Here is a tiny trained network, its code and every weight. The questions are about switching its units off for an input and a target symbol, where a switched-off unit gives its printed mean instead of its output.

import numpy as np


def w(rows, s, z=0):
    codes = np.array(rows[::2]) - 128.0
    scale = np.full(codes.shape[1], s)
    scale[-1] = z or s
    return codes * scale


def norm(h):
    return h / np.sqrt((h * h).mean(-1, keepdims=True) + 1e-5)


def f(y):
    return y / 2 * (1 + np.tanh(0.7978845608 * (y + 0.044715 * y**3)))


def softmax(a):
    e = np.exp(a - a.max(-1, keepdims=True))
    return e / e.sum(-1, keepdims=True)


def log_softmax(a):
    a = a - a.max(-1, keepdims=True)
    return a - np.log(np.exp(a).sum(-1, keepdims=True))


def net(x, mask):
    ids = ['αγεζθλμπστφψω'.index(c) for c in x.split()]
    T = len(ids)
    res = E[ids] + P[:T]
    q, k, v = (norm(res) @ M[0].T for M in (Q, K, V))
    z = softmax(np.where(np.tri(T) > 0, q @ k.T / 3**0.5, -1e9)) @ v
    res = res + np.where(mask[0], z, O[0][:, -1]) @ O[0][:, :-1]
    y = f(norm(res) @ A[0][:, :-1].T + A[0][:, -1])
    res = res + np.where(mask[1:25], y, B[0][:, -1]) @ B[0][:, :-1]
    return log_softmax(norm(res)[-1] @ U[:, :-1].T + U[:, -1])


Q, K, V, O, A, B = {}, {}, {}, {}, {}, {}
E = w([
[143,3,154,60],'α',
[114,174,100,102],'γ',
[151,112,143,106],'ε',
[154,113,143,107],'ζ',
[87,149,137,174],'θ',
[179,130,180,110],'λ',
[114,162,129,164],'μ',
[160,111,146,105],'π',
[98,115,65,141],'σ',
[91,196,219,170],'τ',
[98,109,88,116],'φ',
[107,91,137,150],'ψ',
[132,157,146,162],'ω',
],0.013)
P = w([
[200,110,5,144],'0',
[105,133,118,131],'1',
[81,132,132,125],'2',
[88,124,171,118],'3',
[94,128,194,94],'4',
[101,122,228,85],'5',
[92,113,239,85],'6',
[91,114,245,75],'7',
[95,119,238,77],'8',
],0.003)
Q[0] = w([
[154,236,195,159],'h1',
[148,120,2,114],'h1',
[177,159,227,127],'h1',
],0.0097)
K[0] = w([
[2,137,164,6],'h1',
[195,168,22,160],'h1',
[17,157,216,94],'h1',
],0.0079)
V[0] = w([
[82,3,71,112],'h1',
[183,121,158,247],'h1',
[134,207,78,120],'h1',
],0.0057)
O[0] = w([
[227,97,208,193,3],'h1',
[3,89,164,242,115],'h1',
[181,197,126,146,64],'h1',
],0.005,0.00053)
A[0] = w([
[106,113,128,102,145],'n1',
[180,96,108,93,113],'n2',
[214,133,139,99,117],'n3',
[188,133,169,122,130],'n4',
[78,55,161,175,115],'n5',
[163,93,140,88,165],'n6',
[168,72,66,145,110],'n7',
[147,169,125,138,127],'n8',
[127,127,145,74,106],'n9',
[121,243,51,78,113],'n10',
[152,216,181,165,149],'n11',
[110,143,69,134,167],'n12',
[79,23,149,150,146],'n13',
[132,146,172,175,123],'n14',
[70,101,177,99,111],'n15',
[90,172,108,104,140],'n16',
[145,96,166,179,138],'n17',
[129,170,57,69,154],'n18',
[95,118,149,106,99],'n19',
[167,211,123,103,154],'n20',
[161,77,86,94,159],'n21',
[122,1,49,83,2],'n22',
[178,99,111,112,124],'n23',
[153,105,89,130,114],'n24',
],0.0078,0.004)
B[0] = w([
[128,191,154,185,159],'n1',
[74,128,111,158,150],'n2',
[96,140,38,137,166],'n3',
[136,116,77,160,162],'n4',
[255,147,92,201,220],'n5',
[85,179,69,158,196],'n6',
[58,144,168,70,131],'n7',
[177,97,180,89,133],'n8',
[107,149,108,160,152],'n9',
[242,170,193,85,229],'n10',
[130,53,131,43,226],'n11',
[154,190,169,129,156],'n12',
[183,183,93,128,253],'n13',
[176,51,139,146,166],'n14',
[130,130,140,180,208],'n15',
[152,143,208,111,179],'n16',
[203,115,100,93,173],'n17',
[158,174,136,141,188],'n18',
[132,121,142,177,144],'n19',
[213,104,69,23,196],'n20',
[70,158,125,119,175],'n21',
[85,19,127,28,166],'n22',
[76,134,89,103,140],'n23',
[51,140,152,108,114],'n24',
],0.0044,0.0031)
U = w([
[99,10,133,95,205],'α',
[175,179,129,43,151],'γ',
[119,106,120,109,115],'ε',
[103,117,97,111,44],'ζ',
[122,129,116,165,38],'θ',
[103,136,110,145,33],'λ',
[121,168,121,158,14],'μ',
[103,123,84,127,132],'π',
[107,126,93,129,101],'σ',
[47,142,203,112,250],'τ',
[129,105,90,112,218],'φ',
[183,93,86,193,217],'ψ',
[102,129,114,185,90],'ω',
],0.012,0.0022)

Each question gives the input, a string of symbols that net reads in full, and the target symbol t.
The units are the heads (3 rows each of Q, K, V and O) and the neurons (one row each of A and B). Each row of codes is followed by its name. A weight is (code - 128) times the scale printed after its matrix; where a second scale follows, it is the last column's (O, A, B and U).
mask holds one flag per unit, heads first, then neurons. A switched-off unit (its flag False) gives its mean, the last column of its rows in O or B, instead of its output. The means were averaged over made-up inputs and are rounded, as every weight is.
A unit's drop is (log p(t) with every unit on - log p(t) with that unit switched off) / (log p(t) with every unit on - log p(t) with every unit switched off).
The circuit of an input: a set's keep is (log p(t) with only the set's units on - log p(t) with every unit switched off) / (log p(t) with every unit on - log p(t) with every unit switched off). Starting from the 12 units with the biggest drops (on a tie, the unit counted first), units are removed one at a time, each time the one whose removal leaves the highest keep (on an exact tie, the one counted first), for as long as the keep stays at least 0.8.
circuit, biggest first: the units of the circuit, biggest drop first
top k neurons: the k neurons with the biggest drops, biggest first
drop when u is switched off: that unit's drop, to one decimal
input α γ τ τ λ σ γ μ, target γ: circuit, biggest first : (h1, n10)
input π ω γ τ ζ λ, target τ: circuit, biggest first : (h1, n5, n13, n10)
input α μ λ α μ, target α: circuit, biggest first : (n11, h1, n10)
input τ ε ζ ε λ ψ, target ψ: circuit, biggest first : (n5)
input λ τ τ ω, target τ: circuit, biggest first : (h1, n13, n16)
input ψ ψ φ, target ψ: top 2 neurons : (n5, n13)
input ω ψ α θ, target ψ: circuit, biggest first : (h1, n5)
input γ γ θ ψ λ ε α ψ, target ψ: top 2 neurons : (n5, n13)
input τ φ μ ε τ σ τ λ, target τ: top 2 neurons : (n10, n5)
input γ φ γ μ ζ τ λ ζ, target τ: top 2 neurons : (n5, n20)
input ζ γ ω ζ α π λ ω, target α: top 2 neurons : (n11, n10)
input λ ψ ω λ, target ψ: drop when n4 is switched off : 0.1
input θ γ ω, target γ: drop when h1 is switched off : 1.0
input ψ α λ φ θ γ γ μ, target γ: circuit, biggest first : (h1)
input μ ω γ ψ α τ ψ ω, target ψ: drop when n11 is switched off : -0.1
